Here is a tiny trained network, its code and every weight. The questions are about switching its units off for an input and a class, where a switched-off unit gives its printed mean instead of its output.

import numpy as np


def w(rows, s, z=0):
    codes = np.array(rows[::2]) - 128.0
    scale = np.full(codes.shape[1], s)
    scale[-1] = z or s
    return codes * scale


def norm(h):
    return h / np.sqrt((h * h).mean(-1, keepdims=True) + 1e-5)


def f(y):
    return y / 2 * (1 + np.tanh(0.7978845608 * (y + 0.044715 * y**3)))


def log_softmax(a):
    a = a - a.max(-1, keepdims=True)
    return a - np.log(np.exp(a).sum(-1, keepdims=True))


def net(x, mask):
    res = np.array(x, float).reshape(1, 5) / 4 @ E
    u = 0
    for l in range(2):
        y = f(norm(res) @ A[l][:, :-1].T + A[l][:, -1])
        res = res + np.where(mask[u : u + 4], y, B[l][:, -1]) @ B[l][:, :-1]
        u += 4
    return log_softmax(norm(res)[-1] @ U[:, :-1].T + U[:, -1])


A, B = {}, {}
E = w([
[72,132,66,150,23,64],'x0',
[129,124,126,133,128,126],'x1',
[99,179,56,33,91,245],'x2',
[3,94,112,148,198,148],'x3',
[108,73,228,127,51,186],'x4',
],0.00065)
A[0] = w([
[121,99,176,206,150,48,127],'0.n0',
[63,153,64,182,8,61,44],'0.n1',
[151,170,56,106,185,62,2],'0.n2',
[90,92,251,129,39,169,126],'0.n3',
],0.0028,0.00073)
B[0] = w([
[108,139,95,73,119,136,220],'0.n0',
[180,129,190,113,216,174,251],'0.n1',
[131,1,134,191,62,180,152],'0.n2',
[150,90,52,173,154,112,254],'0.n3',
],0.004,0.00079)
A[1] = w([
[141,123,169,94,122,88,248],'1.n0',
[141,75,171,190,128,17,124],'1.n1',
[115,130,184,119,107,3,126],'1.n2',
[226,172,174,139,32,95,107],'1.n3',
],0.0028,0.0013)
B[1] = w([
[69,166,130,150,135,167,243],'1.n0',
[158,153,105,121,87,195,254],'1.n1',
[123,155,119,66,119,174,103],'1.n2',
[3,88,118,144,205,109,189],'1.n3',
],0.0032,0.00057)
U = w([
[122,119,97,133,150,154,220],'0',
[36,109,125,153,171,94,145],'1',
[203,50,73,198,69,134,141],'2',
[130,214,113,40,59,183,109],'3',
[175,155,241,143,195,143,120],'4',
[169,140,199,111,57,29,22],'5',
[173,141,246,111,11,2,4],'6',
],0.006,0.0042)

Each question gives the input, the list of numbers given to net, and the class t.
The units are the neurons (one row each of A and B). Each row of codes is followed by its name. A weight is (code - 128) times the scale printed after its matrix; where a second scale follows, it is the last column's (A, B and U).
mask holds one flag per neuron, layer by layer. A switched-off neuron (its flag False) gives its mean, the last column of its row in B, instead of its output. The means were averaged over made-up inputs and are rounded, as every weight is.
A unit's drop is (log p(t) with every unit on - log p(t) with that unit switched off) / (log p(t) with every unit on - log p(t) with every unit switched off).
The circuit of an input: a set's keep is (log p(t) with only the set's units on - log p(t) with every unit switched off) / (log p(t) with every unit on - log p(t) with every unit switched off). Starting from all 8 units, units are removed one at a time, each time the one whose removal leaves the highest keep (on an exact tie, the one counted first), for as long as the keep stays at least 0.8.
units of the circuit, in order: the units of the circuit, biggest drop first
unit that matters most: the unit with the biggest drop
k most important neurons: the k neurons with the biggest drops, biggest first
k most important neurons of layer l: the k neurons of layer l with the biggest drops, biggest first
input [-3,3,-3,2,-8], class 2: units of the circuit, in order : [0.n2, 1.n3]
input [5,1,4,-4,3], class 4: units of the circuit, in order : [0.n1, 0.n0]
input [0,-2,-2,-4,-8], class 2: units of the circuit, in order : [0.n2]
input [7,0,6,-6,2], class 4: 3 most important neurons of layer 0 : [0.n1, 0.n0, 0.n2]
input [8,1,-8,-7,-1], class 3: units of the circuit, in order : [1.n2, 1.n1]
input [2,2,8,2,8], class 2: units of the circuit, in order : [0.n3, 0.n0]
input [1,-2,-2,-8,7], class 1: 2 most important neurons : [1.n3, 0.n2]
input [-5,4,-5,-8,-1], class 1: units of the circuit, in order : [1.n3, 0.n1]
input [-5,5,-1,2,8], class 2: units of the circuit, in order : [0.n3, 0.n1]
input [-4,-4,3,4,-7], class 2: 3 most important neurons of layer 0 : [0.n2, 0.n1, 0.n0]
input [-4,3,-5,-8,2], class 1: units of the circuit, in order : [1.n3, 0.n1]
input [-6,2,4,-4,-8], class 2: units of the circuit, in order : [0.n2, 0.n1]
input [-1,-3,4,2,6], class 2: units of the circuit, in order : [0.n3, 1.n3]
input [3,-5,-6,-1,0], class 3: most important neuron : [0.n0]
input [7,7,-7,-4,6], class 0: 2 most important neurons : [1.n3, 0.n2]
input [8,-4,4,-2,-7], class 4: 3 most important neurons of layer 0 : [0.n1, 0.n3, 0.n0]
input [-2,3,-7,-2,5], class 3: units of the circuit, in order : [0.n2, 1.n2, 0.n0, 0.n1]
input [2,-4,-2,-4,2], class 0: 2 most important neurons of layer 0 : [0.n3, 0.n2]
input [-2,-7,7,-8,-1], class 1: units of the circuit, in order : [1.n3, 0.n0, 1.n1, 0.n1]
input [8,1,-5,-1,-7], class 4: units of the circuit, in order : [0.n1]
input [8,7,6,2,8], class 2: 2 most important neurons of layer 0 : [0.n3, 0.n0]
input [-5,-6,-7,3,5], class 3: 3 most important neurons of layer 1 : [1.n1, 1.n2, 1.n3]
input [0,2,-1,-7,4], class 1: 2 most important neurons : [1.n3, 0.n2]
input [-6,5,-2,1,-7], class 2: 2 most important neurons : [0.n2, 0.n1]
input [-5,-2,3,-5,2], class 1: units of the circuit, in order : [1.n3, 0.n1, 0.n0]
input [8,-1,-3,3,6], class 4: 3 most important neurons : [0.n1, 0.n2, 1.n3]
input [-7,-3,-2,-7,-1], class 1: 2 most important neurons : [1.n3, 0.n1]
input [-3,4,-2,-1,6], class 2: unit that matters most : 0.n3
